Below is a small trained network, with its code and all its weights. Each question gives an input and a class and asks what happens when units are switched off, that is, made to give their printed mean instead of their output.

import numpy as np


def w(rows, s, z=0):
    codes = np.array(rows[::2]) - 128.0
    scale = np.full(codes.shape[1], s)
    scale[-1] = z or s
    return codes * scale


def f(y):
    return y / 2 * (1 + np.tanh(0.7978845608 * (y + 0.044715 * y**3)))


def log_softmax(a):
    a = a - a.max(-1, keepdims=True)
    return a - np.log(np.exp(a).sum(-1, keepdims=True))


def net(x, mask):
    res = np.array(x, float).reshape(1, 4) / 4 @ E
    y = f(res @ A[0][:, :-1].T + A[0][:, -1])
    res = res + np.where(mask, y, B[0][:, -1]) @ B[0][:, :-1]
    return log_softmax(res[-1] @ U[:, :-1].T + U[:, -1])


A, B = {}, {}
E = w([
[254,117,116,128,112,138,186,117,63],'x0',
[156,172,144,227,137,136,84,49,127],'x1',
[128,127,128,127,128,128,128,129,128],'x2',
[151,135,126,218,173,163,133,241,137],'x3',
],0.014)
A[0] = w([
[142,137,138,116,136,136,126,130,124,100],'neuron 1',
[133,142,137,209,131,134,115,57,134,168],'neuron 2',
[136,133,132,76,136,136,120,112,136,151],'neuron 3',
[137,132,126,218,138,133,129,247,126,151],'neuron 4',
[133,155,127,136,135,135,121,83,134,112],'neuron 5',
[57,132,122,138,130,124,114,130,147,253],'neuron 6',
[120,132,148,136,126,125,134,141,131,85],'neuron 7',
[143,136,124,212,132,126,117,131,144,53],'neuron 8',
[115,130,115,140,116,124,120,143,128,97],'neuron 9',
[130,134,133,114,133,133,123,106,128,211],'neuron 10',
[132,120,116,145,135,121,110,88,127,108],'neuron 11',
[122,127,119,132,121,143,127,122,131,156],'neuron 12',
[143,134,133,143,139,135,128,211,137,94],'neuron 13',
[115,135,116,138,116,124,141,123,125,79],'neuron 14',
[144,129,132,138,131,128,135,148,112,94],'neuron 15',
[140,144,145,121,117,131,120,115,143,106],'neuron 16',
[133,141,136,191,134,137,121,141,128,55],'neuron 17',
[127,134,118,174,134,127,120,88,122,162],'neuron 18',
[128,128,124,77,130,131,135,165,124,242],'neuron 19',
[138,125,124,142,147,137,107,132,124,58],'neuron 20',
[123,114,126,125,122,137,109,129,122,115],'neuron 21',
[254,126,124,103,123,128,163,124,98,156],'neuron 22',
],0.027,0.012)
B[0] = w([
[66,147,103,158,114,133,87,127,82,129],'neuron 1',
[180,178,149,168,130,122,54,26,156,237],'neuron 2',
[139,190,153,195,124,104,195,124,118,172],'neuron 3',
[119,164,122,206,163,212,134,252,133,253],'neuron 4',
[140,87,114,76,149,148,64,165,125,173],'neuron 5',
[79,166,183,63,126,119,147,115,169,232],'neuron 6',
[154,198,115,121,137,105,122,165,98,130],'neuron 7',
[99,169,135,190,106,97,230,97,122,181],'neuron 8',
[154,181,125,115,107,145,125,151,93,134],'neuron 9',
[103,118,118,97,94,89,137,118,149,172],'neuron 10',
[121,87,123,97,139,145,65,165,119,165],'neuron 11',
[106,120,152,122,105,150,125,118,103,138],'neuron 12',
[173,79,132,45,134,155,13,122,134,189],'neuron 13',
[123,121,122,151,137,133,99,135,128,125],'neuron 14',
[117,28,143,176,120,162,135,116,189,144],'neuron 15',
[121,111,129,117,138,135,92,147,109,141],'neuron 16',
[88,152,125,188,98,117,197,107,136,168],'neuron 17',
[130,158,132,151,129,131,84,72,117,188],'neuron 18',
[63,66,102,61,122,124,198,147,118,197],'neuron 19',
[107,136,115,176,132,114,128,133,144,135],'neuron 20',
[142,108,119,142,98,141,119,138,167,130],'neuron 21',
[199,64,78,158,118,80,151,121,49,244],'neuron 22',
],0.037,0.032)
U = w([
[77,131,151,87,94,99,195,115,147,253],'0',
[137,84,95,129,78,75,203,102,87,159],'1',
[76,136,151,96,163,183,145,196,163,112],'2',
[161,64,72,158,149,160,147,191,82,98],'3',
[120,157,171,94,123,115,79,61,165,131],'4',
[194,96,102,147,108,91,84,59,90,131],'5',
[105,205,179,178,149,173,131,115,180,106],'6',
[193,129,94,244,134,150,141,115,93,32],'7',
],0.011,0.0044)

Each question gives the input, the list of numbers given to net, and the class t.
The units are the neurons (one row each of A and B). Each row of codes is followed by its name. A weight is (code - 128) times the scale printed after its matrix; where a second scale follows, it is the last column's (A, B and U).
mask holds one flag per neuron, in row order. A switched-off neuron (its flag False) gives its mean, the last column of its row in B, instead of its output. The means were averaged over made-up inputs and are rounded, as every weight is.
A unit's drop is (log p(t) with every unit on - log p(t) with that unit switched off) / (log p(t) with every unit on - log p(t) with every unit switched off).
The circuit of an input: a set's keep is (log p(t) with only the set's units on - log p(t) with every unit switched off) / (log p(t) with every unit on - log p(t) with every unit switched off). Starting from the 12 units with the biggest drops (on a tie, the unit counted first), units are removed one at a time, each time the one whose removal leaves the highest keep (on an exact tie, the one counted first), for as long as the keep stays at least 0.8.
units of the circuit, in order: the units of the circuit, biggest drop first
unit that matters most: the unit with the biggest drop
k most important neurons: the k neurons with the biggest drops, biggest first
drop of u: that unit's drop, to one decimal
input [6,0,6,-5], class 1: 2 most important neurons	[neuron 4; neuron 2]
input [0,1,0,-2], class 4: units of the circuit, in order	[neuron 4; neuron 22]
input [0,-3,-3,-3], class 0: unit that matters most	neuron 22
input [-2,-7,4,0], class 0: 2 most important neurons	[neuron 4; neuron 22]
input [0,4,2,-1], class 4: units of the circuit, in order	[neuron 22; neuron 4]
input [-6,-2,5,1], class 2: 2 most important neurons	[neuron 2; neuron 22]
input [-8,-1,0,-4], class 0: 2 most important neurons	[neuron 4; neuron 2]
input [2,0,-2,0], class 1: 3 most important neurons	[neuron 4; neuron 2; neuron 13]
input [8,-4,1,-1], class 1: drop of neuron 4	0.9
input [0,5,4,-8], class 4: drop of neuron 22	1.9
input [-2,3,2,-4], class 4: drop of neuron 4	0.5
input [-6,0,-4,-5], class 0: 3 most important neurons	[neuron 4; neuron 2; neuron 13]
input [-6,0,8,-7], class 0: 2 most important neurons	[neuron 4; neuron 2]
input [4,0,5,3], class 3: unit that matters most	neuron 2
